Below are the code and all the weights of a small trained network. Each question names an input and a class and asks about switching units off, where a switched-off unit gives its printed mean instead of its output.

import numpy as np


def w(rows, s, z=0):
    codes = np.array(rows[::2]) - 128.0
    scale = np.full(codes.shape[1], s)
    scale[-1] = z or s
    return codes * scale


def f(y):
    return np.maximum(y, 0)


def log_softmax(a):
    a = a - a.max(-1, keepdims=True)
    return a - np.log(np.exp(a).sum(-1, keepdims=True))


def net(x, mask):
    res = np.array(x, float).reshape(1, 5) / 4 @ E
    y = f(res @ A[0][:, :-1].T + A[0][:, -1])
    res = res + np.where(mask, y, B[0][:, -1]) @ B[0][:, :-1]
    return log_softmax(res[-1] @ U[:, :-1].T + U[:, -1])


A, B = {}, {}
E = w([
[127,127,127,129],'x0',
[250,80,171,107],'x1',
[127,125,130,129],'x2',
[74,26,86,135],'x3',
[81,125,147,3],'x4',
],0.011)
A[0] = w([
[43,97,67,70,106],'neuron 1',
[144,148,177,13,1],'neuron 2',
[136,249,138,95,66],'neuron 3',
[88,192,109,158,169],'neuron 4',
[137,22,78,151,46],'neuron 5',
[63,218,130,188,52],'neuron 6',
[129,120,64,214,48],'neuron 7',
[119,100,116,196,153],'neuron 8',
[232,169,174,182,130],'neuron 9',
[151,135,156,41,191],'neuron 10',
],0.011,0.0088)
B[0] = w([
[29,163,141,143,231],'neuron 1',
[245,180,180,150,179],'neuron 2',
[159,31,52,85,196],'neuron 3',
[202,78,46,68,211],'neuron 4',
[239,161,84,157,183],'neuron 5',
[254,161,143,140,190],'neuron 6',
[119,46,46,80,185],'neuron 7',
[201,103,121,121,202],'neuron 8',
[34,194,244,208,254],'neuron 9',
[122,63,41,83,234],'neuron 10',
],0.0095,0.0099)
U = w([
[221,149,174,161,201],'0',
[133,70,104,121,4],'1',
[5,163,216,179,175],'2',
],0.012,0.0018)

Each question gives the input, the list of numbers given to net, and the class t.
The units are the neurons (one row each of A and B). Each row of codes is followed by its name. A weight is (code - 128) times the scale printed after its matrix; where a second scale follows, it is the last column's (A, B and U).
mask holds one flag per neuron, in row order. A switched-off neuron (its flag False) gives its mean, the last column of its row in B, instead of its output. The means were averaged over made-up inputs and are rounded, as every weight is.
A unit's drop is (log p(t) with every unit on - log p(t) with that unit switched off) / (log p(t) with every unit on - log p(t) with every unit switched off).
The circuit of an input: a set's keep is (log p(t) with only the set's units on - log p(t) with every unit switched off) / (log p(t) with every unit on - log p(t) with every unit switched off). Starting from all 10 units, units are removed one at a time, each time the one whose removal leaves the highest keep (on an exact tie, the one counted first), for as long as the keep stays at least 0.8.
circuit, biggest first: the units of the circuit, biggest drop first
top k neurons: the k neurons with the biggest drops, biggest first
drop when u is switched off: that unit's drop, to one decimal
input [-6,5,7,-8,-8], class 2: circuit, biggest first => (neuron 9)
input [8,1,-3,8,0], class 0: top 3 neurons => (neuron 5; neuron 10; neuron 3)
input [3,0,8,7,4], class 2: top 3 neurons => (neuron 1; neuron 4; neuron 3)
input [-8,-2,6,-5,1], class 1: circuit, biggest first => (neuron 3; neuron 2)
input [0,-1,5,6,5], class 2: top 2 neurons => (neuron 1; neuron 4)
input [3,1,0,-2,-4], class 2: circuit, biggest first => (neuron 9; neuron 6)
input [6,-1,-3,4,1], class 2: top 2 neurons => (neuron 4; neuron 3)
input [-1,0,-3,-6,6], class 1: top 2 neurons => (neuron 10; neuron 3)
input [5,-8,-6,0,-1], class 0: top 3 neurons => (neuron 6; neuron 10; neuron 3)
input [-4,-7,4,-2,-6], class 0: top 2 neurons => (neuron 6; neuron 10)
input [-4,-1,3,-7,3], class 1: top 2 neurons => (neuron 3; neuron 10)
input [2,-7,6,-4,-2], class 0: drop when neuron 6 is switched off => 1.8
input [0,-6,-2,-5,5], class 1: drop when neuron 3 is switched off => 0.2
input [1,-1,-1,8,8], class 2: circuit, biggest first => (neuron 1)
input [-1,6,-7,-4,-2], class 2: drop when neuron 9 is switched off => 0.4
